Below are the code and all the weights of a small trained network. Each question names an input and a target symbol and asks about switching units off, where a switched-off unit gives its printed mean instead of its output.

import numpy as np


def w(rows, s, z=0):
    codes = np.array(rows[::2]) - 128.0
    scale = np.full(codes.shape[1], s)
    scale[-1] = z or s
    return codes * scale


def f(y):
    return y / 2 * (1 + np.tanh(0.7978845608 * (y + 0.044715 * y**3)))


def softmax(a):
    e = np.exp(a - a.max(-1, keepdims=True))
    return e / e.sum(-1, keepdims=True)


def log_softmax(a):
    a = a - a.max(-1, keepdims=True)
    return a - np.log(np.exp(a).sum(-1, keepdims=True))


def net(x, mask):
    ids = ['ΓΔΘΞΣΩαβεμπτφψ'.index(c) for c in x.split()]
    T = len(ids)
    res = E[ids] + P[:T]
    r = res
    for j in range(2):
        rows = slice(3 * j, 3 * j + 3)
        q, k, v = (r @ M[0][rows].T for M in (Q, K, V))
        z = softmax(np.where(np.tri(T) > 0, q @ k.T / 3**0.5, -1e9)) @ v
        o = O[0][rows]
        res = res + np.where(mask[j], z, o[:, -1]) @ o[:, :-1]
    y = f(res @ A[0][:, :-1].T + A[0][:, -1])
    res = res + np.where(mask[2:14], y, B[0][:, -1]) @ B[0][:, :-1]
    return log_softmax(res[-1] @ U[:, :-1].T + U[:, -1])


Q, K, V, O, A, B = {}, {}, {}, {}, {}, {}
E = w([
[127,181,172,42],'Γ',
[158,77,56,81],'Δ',
[81,129,91,112],'Θ',
[110,145,37,140],'Ξ',
[130,125,59,127],'Σ',
[116,167,34,116],'Ω',
[136,138,106,169],'α',
[104,2,159,71],'β',
[37,89,164,144],'ε',
[119,167,40,68],'μ',
[97,135,105,78],'π',
[157,183,123,170],'τ',
[179,134,112,171],'φ',
[57,172,176,120],'ψ',
],0.019)
P = w([
[214,157,105,177],'0',
[203,151,152,150],'1',
[203,143,182,145],'2',
[190,150,204,122],'3',
[189,131,244,103],'4',
[180,131,255,92],'5',
],0.007)
Q[0] = w([
[200,88,224,218],'h1',
[162,100,252,135],'h1',
[207,202,156,175],'h1',
[162,42,121,196],'h2',
[185,225,147,228],'h2',
[92,123,8,139],'h2',
],0.012)
K[0] = w([
[60,48,216,133],'h1',
[36,148,166,32],'h1',
[132,165,231,91],'h1',
[187,109,170,178],'h2',
[183,195,138,71],'h2',
[91,143,6,170],'h2',
],0.012)
V[0] = w([
[184,204,141,168],'h1',
[36,123,137,117],'h1',
[216,8,117,131],'h1',
[61,138,83,139],'h2',
[147,70,55,154],'h2',
[177,138,53,181],'h2',
],0.012)
O[0] = w([
[254,97,182,217,241],'h1',
[55,219,8,184,42],'h1',
[142,11,114,116,147],'h1',
[163,54,211,108,3],'h2',
[66,229,221,123,58],'h2',
[36,124,152,22,168],'h2',
],0.0063,0.0031)
A[0] = w([
[96,255,15,152,119],'n1',
[75,150,90,96,235],'n2',
[71,55,197,201,82],'n3',
[94,48,74,64,119],'n4',
[148,81,174,151,151],'n5',
[188,61,146,153,108],'n6',
[123,212,65,18,57],'n7',
[104,158,102,132,84],'n8',
[7,136,106,183,3],'n9',
[197,54,203,96,63],'n10',
[120,102,97,207,34],'n11',
[128,105,123,103,65],'n12',
],0.0091,0.0053)
B[0] = w([
[68,97,154,140,233],'n1',
[153,11,160,162,180],'n2',
[67,180,47,44,146],'n3',
[201,148,168,231,158],'n4',
[51,133,66,77,189],'n5',
[66,129,123,74,219],'n6',
[151,100,79,63,151],'n7',
[103,147,191,121,132],'n8',
[180,174,78,53,169],'n9',
[72,205,166,72,254],'n10',
[134,201,146,3,131],'n11',
[135,163,169,160,121],'n12',
],0.007,0.0086)
U = w([
[196,206,32,90,247],'Γ',
[120,144,121,98,37],'Δ',
[115,121,161,144,169],'Θ',
[137,77,189,122,81],'Ξ',
[124,118,115,100,54],'Σ',
[117,148,117,94,12],'Ω',
[117,128,138,120,121],'α',
[136,13,132,141,135],'β',
[9,150,2,107,222],'ε',
[159,80,47,25,39],'μ',
[126,135,147,141,190],'π',
[134,196,187,126,66],'τ',
[81,193,149,30,5],'φ',
[84,182,200,201,221],'ψ',
],0.0089,0.0033)

Each question gives the input, a string of symbols that net reads in full, and the target symbol t.
The units are the heads (3 rows each of Q, K, V and O) and the neurons (one row each of A and B). Each row of codes is followed by its name. A weight is (code - 128) times the scale printed after its matrix; where a second scale follows, it is the last column's (O, A, B and U).
mask holds one flag per unit, heads first, then neurons. A switched-off unit (its flag False) gives its mean, the last column of its rows in O or B, instead of its output. The means were averaged over made-up inputs and are rounded, as every weight is.
A unit's drop is (log p(t) with every unit on - log p(t) with that unit switched off) / (log p(t) with every unit on - log p(t) with every unit switched off).
The circuit of an input: a set's keep is (log p(t) with only the set's units on - log p(t) with every unit switched off) / (log p(t) with every unit on - log p(t) with every unit switched off). Starting from the 12 units with the biggest drops (on a tie, the unit counted first), units are removed one at a time, each time the one whose removal leaves the highest keep (on an exact tie, the one counted first), for as long as the keep stays at least 0.8.
units of the circuit, in order: the units of the circuit, biggest drop first
top k neurons: the k neurons with the biggest drops, biggest first
which heads matter: for each layer, one digit per head in row order, 1 if its drop is at least 0.15 and else 0, layers parted by /
drop of u: that unit's drop, to one decimal
input ε Σ Θ τ φ Γ, target Γ: units of the circuit, in order => h2
input π φ φ ε Ω, target φ: units of the circuit, in order => h1, n10, h2, n6
input Γ Ω ψ φ τ, target ψ: top 2 neurons => n1, n9
input φ φ Σ, target φ: units of the circuit, in order => h1, n10, h2, n2
input μ τ φ Σ φ, target φ: units of the circuit, in order => h1, n10, n6, n5
input ε φ Ξ, target φ: units of the circuit, in order => h1, h2, n10, n2
input φ φ Δ, target φ: units of the circuit, in order => h1, n10, h2
input φ τ φ ψ, target ψ: units of the circuit, in order => h1, n1, n5
input ε φ μ φ Γ φ, target Γ: units of the circuit, in order => h2, h1
input φ ε Δ, target φ: top 4 neurons => n10, n6, n5, n2
input μ τ β φ, target β: top 3 neurons => n2, n10, n4
input ε Γ φ, target Γ: which heads matter => 01
input Σ φ ε β φ, target β: which heads matter => 10
input π Γ α, target Γ: which heads matter => 01
input ε φ β μ Σ ψ, target ψ: top 2 neurons => n1, n5
input φ φ Θ, target φ: which heads matter => 11
input μ α ε τ, target ε: which heads matter => 10
input τ φ μ μ, target φ: top 2 neurons => n10, n2
input ε μ α, target ε: top neuron => n4
input ε ψ φ φ, target ψ: top 2 neurons => n1, n5
input μ μ Δ Ω β τ, target β: top neuron => n2
input φ ε φ Θ, target φ: top 2 neurons => n10, n6
input ψ φ φ ε φ, target ε: drop of n3 => 0.0
input φ ε ε Γ, target Γ: drop of n8 => 0.0
input φ τ π, target φ: drop of h1 => 2.6
input φ φ φ, target φ: drop of n10 => 0.4
input φ ε Σ τ, target ε: top neuron => n1
